Below is a small trained network, with its code and all its weights. Each question gives an input and a target symbol and asks what happens when units are switched off, that is, made to give their printed mean instead of their output.

import numpy as np


def w(rows, s, z=0):
    codes = np.array(rows[::2]) - 128.0
    scale = np.full(codes.shape[1], s)
    scale[-1] = z or s
    return codes * scale


def norm(h):
    return h / np.sqrt((h * h).mean(-1, keepdims=True) + 1e-5)


def f(y):
    return np.maximum(y, 0)


def softmax(a):
    e = np.exp(a - a.max(-1, keepdims=True))
    return e / e.sum(-1, keepdims=True)


def log_softmax(a):
    a = a - a.max(-1, keepdims=True)
    return a - np.log(np.exp(a).sum(-1, keepdims=True))


def net(x, mask):
    ids = ['ΓΔΠΨΩαβζθλμξτφ'.index(c) for c in x.split()]
    T = len(ids)
    res = E[ids] + P[:T]
    r = norm(res)
    for j in range(3):
        rows = slice(3 * j, 3 * j + 3)
        q, k, v = (r @ M[0][rows].T for M in (Q, K, V))
        z = softmax(np.where(np.tri(T) > 0, q @ k.T / 3**0.5, -1e9)) @ v
        o = O[0][rows]
        res = res + np.where(mask[j], z, o[:, -1]) @ o[:, :-1]
    y = f(norm(res) @ A[0][:, :-1].T + A[0][:, -1])
    res = res + np.where(mask[3:11], y, B[0][:, -1]) @ B[0][:, :-1]
    return log_softmax(norm(res)[-1] @ U[:, :-1].T + U[:, -1])


Q, K, V, O, A, B = {}, {}, {}, {}, {}, {}
E = w([
[111,9,129],'Γ',
[136,111,122],'Δ',
[137,110,123],'Π',
[142,119,126],'Ψ',
[204,170,194],'Ω',
[244,177,202],'α',
[122,113,128],'β',
[170,144,117],'ζ',
[175,138,135],'θ',
[168,15,252],'λ',
[133,88,100],'μ',
[232,182,64],'ξ',
[135,123,92],'τ',
[92,19,62],'φ',
],0.016)
P = w([
[12,178,169],'0',
[153,7,107],'1',
[165,18,78],'2',
[156,45,85],'3',
[152,5,46],'4',
[149,38,67],'5',
[133,40,54],'6',
[128,52,41],'7',
[121,51,29],'8',
[105,56,38],'9',
[110,33,1],'10',
],0.0063)
Q[0] = w([
[169,142,94],'h1',
[169,146,17],'h1',
[57,171,34],'h1',
[123,48,86],'h2',
[122,7,168],'h2',
[106,233,220],'h2',
[176,118,11],'h3',
[81,225,128],'h3',
[119,122,44],'h3',
],0.012)
K[0] = w([
[140,163,184],'h1',
[74,159,203],'h1',
[149,166,146],'h1',
[53,185,162],'h2',
[113,243,125],'h2',
[182,81,113],'h2',
[32,190,147],'h3',
[162,58,253],'h3',
[45,168,160],'h3',
],0.013)
V[0] = w([
[121,162,76],'h1',
[171,171,131],'h1',
[91,165,9],'h1',
[120,189,161],'h2',
[104,147,121],'h2',
[206,156,118],'h2',
[120,76,205],'h3',
[204,129,160],'h3',
[122,108,24],'h3',
],0.014)
O[0] = w([
[222,143,71,59],'h1',
[120,154,146,48],'h1',
[179,127,94,43],'h1',
[139,253,163,142],'h2',
[187,168,208,152],'h2',
[117,169,90,1],'h2',
[50,68,57,134],'h3',
[46,180,181,22],'h3',
[164,120,209,220],'h3',
],0.011,0.0052)
A[0] = w([
[136,75,90,60],'n1',
[65,46,132,81],'n2',
[87,204,111,128],'n3',
[46,116,113,95],'n4',
[160,73,149,124],'n5',
[83,204,101,156],'n6',
[73,96,213,132],'n7',
[157,11,40,3],'n8',
],0.011,0.0031)
B[0] = w([
[103,134,2,179],'n1',
[145,170,116,217],'n2',
[81,101,68,162],'n3',
[141,82,183,168],'n4',
[76,131,97,233],'n5',
[126,161,71,165],'n6',
[178,169,215,208],'n7',
[115,104,64,253],'n8',
],0.0093,0.0069)
U = w([
[80,61,118,122],'Γ',
[128,110,100,4],'Δ',
[128,99,93,42],'Π',
[131,122,88,49],'Ψ',
[66,156,131,124],'Ω',
[79,172,139,186],'α',
[128,118,90,78],'β',
[168,216,102,182],'ζ',
[88,183,103,177],'θ',
[58,83,221,223],'λ',
[142,81,125,128],'μ',
[155,181,153,112],'ξ',
[245,114,151,206],'τ',
[136,88,130,33],'φ',
],0.013,0.0039)

Each question gives the input, a string of symbols that net reads in full, and the target symbol t.
The units are the heads (3 rows each of Q, K, V and O) and the neurons (one row each of A and B). Each row of codes is followed by its name. A weight is (code - 128) times the scale printed after its matrix; where a second scale follows, it is the last column's (O, A, B and U).
mask holds one flag per unit, heads first, then neurons. A switched-off unit (its flag False) gives its mean, the last column of its rows in O or B, instead of its output. The means were averaged over made-up inputs and are rounded, as every weight is.
A unit's drop is (log p(t) with every unit on - log p(t) with that unit switched off) / (log p(t) with every unit on - log p(t) with every unit switched off).
The circuit of an input: a set's keep is (log p(t) with only the set's units on - log p(t) with every unit switched off) / (log p(t) with every unit on - log p(t) with every unit switched off). Starting from all 11 units, units are removed one at a time, each time the one whose removal leaves the highest keep (on an exact tie, the one counted first), for as long as the keep stays at least 0.8.
circuit, biggest first: the units of the circuit, biggest drop first
most important unit: the unit with the biggest drop
heads that matter: for each layer, one digit per head in row order, 1 if its drop is at least 0.15 and else 0, layers parted by /
drop when u is switched off: that unit's drop, to one decimal
input τ Ω λ ξ μ, target τ: heads that matter	011
input τ θ τ Δ, target τ: circuit, biggest first	[h3]
input λ θ τ τ λ λ τ τ τ τ Δ, target λ: heads that matter	101
input ζ τ λ Γ λ τ μ, target ζ: heads that matter	010
input λ θ Γ τ μ, target λ: circuit, biggest first	[h1 h3]
input λ τ λ τ Δ λ Γ Δ τ β, target λ: heads that matter	101
input ζ τ ζ Γ τ α τ τ Π, target ζ: heads that matter	010
input τ Γ ξ λ ζ Γ τ θ τ φ, target τ: heads that matter	011
input Γ λ α, target λ: circuit, biggest first	[h1 h3]
input α τ θ λ Γ, target λ: heads that matter	001
input λ α α, target λ: heads that matter	100
input λ θ ζ α α α λ Π, target λ: heads that matter	100
input λ τ τ τ τ ξ Ψ τ τ Δ μ, target λ: circuit, biggest first	[h3 h1]
input τ μ α τ φ Ψ α τ, target τ: heads that matter	001
input θ ζ ζ ξ α Ω Π Γ Π λ Ω, target λ: circuit, biggest first	[h3]
input τ Ω α θ τ λ Π Π, target τ: heads that matter	001
input λ λ ξ Γ ζ μ λ Ψ λ Ψ, target λ: heads that matter	100
input ζ τ τ Π Ψ, target ζ: heads that matter	010
input τ ζ λ ζ τ Δ τ ζ τ Γ, target τ: drop when h1 is switched off	0.1
input ζ λ ζ τ μ ζ λ τ τ ζ θ, target ζ: drop when h2 is switched off	0.4
input λ α τ τ Π, target λ: drop when n4 is switched off	0.0
input Ψ τ Γ τ τ ζ α λ τ ξ λ, target τ: most important unit	h1
